Here is a tiny trained network, its code and every weight. The questions are about switching its units off for an input and a class, where a switched-off unit gives its printed mean instead of its output.

import numpy as np


def w(rows, s, z=0):
    codes = np.array(rows[::2]) - 128.0
    scale = np.full(codes.shape[1], s)
    scale[-1] = z or s
    return codes * scale


def f(y):
    return np.maximum(y, 0)


def log_softmax(a):
    a = a - a.max(-1, keepdims=True)
    return a - np.log(np.exp(a).sum(-1, keepdims=True))


def net(x, mask):
    res = np.array(x, float).reshape(1, 7) / 4 @ E
    y = f(res @ A[0][:, :-1].T + A[0][:, -1])
    res = res + np.where(mask, y, B[0][:, -1]) @ B[0][:, :-1]
    return log_softmax(res[-1] @ U[:, :-1].T + U[:, -1])


A, B = {}, {}
E = w([
[133,52,183,208,109,205,175,150,136,111,252],'x0',
[146,103,208,83,146,74,141,173,35,4,110],'x1',
[146,122,141,112,138,118,126,103,122,144,143],'x2',
[121,122,133,115,123,132,128,156,136,139,126],'x3',
[133,125,117,135,113,113,136,137,117,135,127],'x4',
[183,138,134,187,223,25,157,175,202,124,132],'x5',
[101,130,123,143,118,129,132,139,135,115,116],'x6',
],0.013)
A[0] = w([
[128,124,115,126,107,106,133,142,120,133,140,63],'N0',
[108,135,148,110,127,143,130,164,152,120,120,98],'N1',
[178,147,139,169,196,88,147,173,161,114,135,58],'N2',
[116,215,80,64,145,65,72,127,99,147,15,108],'N3',
[123,172,77,192,113,169,104,102,199,251,125,67],'N4',
[137,115,194,104,149,97,145,164,61,62,107,44],'N5',
[87,123,125,84,169,108,115,113,135,136,89,97],'N6',
[138,167,157,161,152,131,99,143,93,138,129,65],'N7',
[155,98,116,76,112,124,126,159,153,150,105,110],'N8',
[129,148,107,124,151,154,137,127,131,103,138,54],'N9',
[112,140,107,161,180,96,140,141,157,160,147,52],'N10',
[135,79,173,196,131,180,172,151,105,116,227,120],'N11',
[139,115,208,102,132,94,140,169,47,40,97,84],'N12',
[104,148,109,102,142,121,143,136,127,121,146,33],'N13',
[108,147,134,99,89,195,97,115,48,137,143,2],'N14',
[87,110,111,73,36,181,107,80,41,116,122,42],'N15',
[99,111,95,149,127,127,88,136,157,165,151,51],'N16',
[109,115,175,162,108,166,185,142,159,128,214,96],'N17',
[149,111,113,150,200,68,165,156,164,105,142,24],'N18',
[110,74,162,182,122,151,177,161,118,123,198,96],'N19',
[139,122,163,130,83,181,146,118,106,139,122,72],'N20',
[112,156,173,149,155,93,158,131,131,155,127,49],'N21',
[148,124,135,166,203,76,188,146,175,116,126,63],'N22',
[149,128,126,154,116,140,146,129,119,130,101,54],'N23',
[136,141,142,113,165,142,119,149,111,69,138,18],'N24',
],0.012,0.005)
B[0] = w([
[120,142,129,147,117,144,138,140,89,159,98,128],'N0',
[106,169,141,150,136,120,124,113,118,153,102,133],'N1',
[112,106,196,74,50,135,56,168,160,100,80,193],'N2',
[213,195,88,215,255,54,128,166,45,55,161,253],'N3',
[63,92,120,76,100,205,214,27,140,170,188,249],'N4',
[110,117,89,126,84,201,180,72,123,167,135,209],'N5',
[145,117,146,140,148,106,128,170,98,90,180,165],'N6',
[120,129,106,102,124,128,119,132,125,151,137,134],'N7',
[140,142,122,128,145,86,137,102,132,90,141,145],'N8',
[142,137,137,134,111,152,137,120,121,90,121,128],'N9',
[101,98,166,102,84,150,108,134,129,123,104,170],'N10',
[175,200,86,187,228,61,121,159,75,91,147,227],'N11',
[76,72,111,59,127,191,233,54,164,204,198,231],'N12',
[125,149,97,120,128,126,112,116,123,138,137,129],'N13',
[147,89,193,101,100,157,89,156,223,110,78,187],'N14',
[120,112,161,124,51,98,49,188,177,144,46,219],'N15',
[86,137,92,115,131,150,155,127,136,145,113,164],'N16',
[157,146,123,150,186,88,129,110,73,91,118,201],'N17',
[104,108,150,104,110,155,71,137,185,139,84,188],'N18',
[178,162,85,159,168,66,113,114,85,102,153,202],'N19',
[87,117,165,152,113,104,91,177,157,132,116,165],'N20',
[118,114,107,166,115,167,95,130,152,148,90,148],'N21',
[110,112,177,95,61,133,89,220,143,150,92,196],'N22',
[148,118,95,110,106,116,131,123,106,106,114,128],'N23',
[137,140,75,129,118,160,138,80,154,158,131,156],'N24',
],0.0094,0.025)
U = w([
[157,145,126,204,188,87,124,151,98,88,169,245],'0',
[79,93,130,129,73,155,254,68,151,153,188,111],'1',
[110,98,177,143,32,119,13,190,169,117,109,5],'2',
],0.0094,0.0021)

Each question gives the input, the list of numbers given to net, and the class t.
The units are the neurons (one row each of A and B). Each row of codes is followed by its name. A weight is (code - 128) times the scale printed after its matrix; where a second scale follows, it is the last column's (A, B and U).
mask holds one flag per neuron, in row order. A switched-off neuron (its flag False) gives its mean, the last column of its row in B, instead of its output. The means were averaged over made-up inputs and are rounded, as every weight is.
A unit's drop is (log p(t) with every unit on - log p(t) with that unit switched off) / (log p(t) with every unit on - log p(t) with every unit switched off).
unit that matters most: the unit with the biggest drop
top k neurons: the k neurons with the biggest drops, biggest first
drop of u: that unit's drop, to one decimal
input [8,-8,8,-1,5,-2,-5], class 0: unit that matters most -> N11
input [6,-6,7,-8,-4,3,-7], class 0: top 3 neurons -> N11, N12, N17
input [-3,-5,-2,5,6,3,-2], class 1: top 2 neurons -> N4, N11
input [5,6,2,1,5,1,-1], class 1: top 2 neurons -> N12, N3
input [5,-2,0,6,1,-6,-7], class 2: top 2 neurons -> N3, N15
input [-2,3,-1,5,2,-1,7], class 1: top 4 neurons -> N11, N12, N19, N17
input [4,-2,-2,7,-4,5,1], class 2: top 3 neurons -> N3, N2, N22
input [6,0,6,6,7,8,4], class 2: top 4 neurons -> N2, N22, N3, N18
input [-1,4,5,6,3,3,3], class 1: top 2 neurons -> N12, N15
input [-5,8,4,5,-3,-7,3], class 1: top 2 neurons -> N12, N5
input [6,6,-8,7,4,-3,6], class 0: top 4 neurons -> N11, N4, N19, N17
input [-3,0,-4,2,-1,-5,5], class 2: top 2 neurons -> N15, N11
input [6,-5,-6,3,1,-6,-7], class 0: top 2 neurons -> N11, N17
input [-2,-7,-5,5,0,5,-4], class 1: unit that matters most -> N4
input [3,-4,-4,-6,6,5,-1], class 2: top 2 neurons -> N12, N3
input [0,7,1,-2,8,5,8], class 1: drop of N12 -> 1.0
input [-4,0,-6,-1,-6,8,5], class 2: drop of N15 -> 0.0
input [5,8,-2,5,5,-3,-6], class 1: drop of N12 -> 8.1
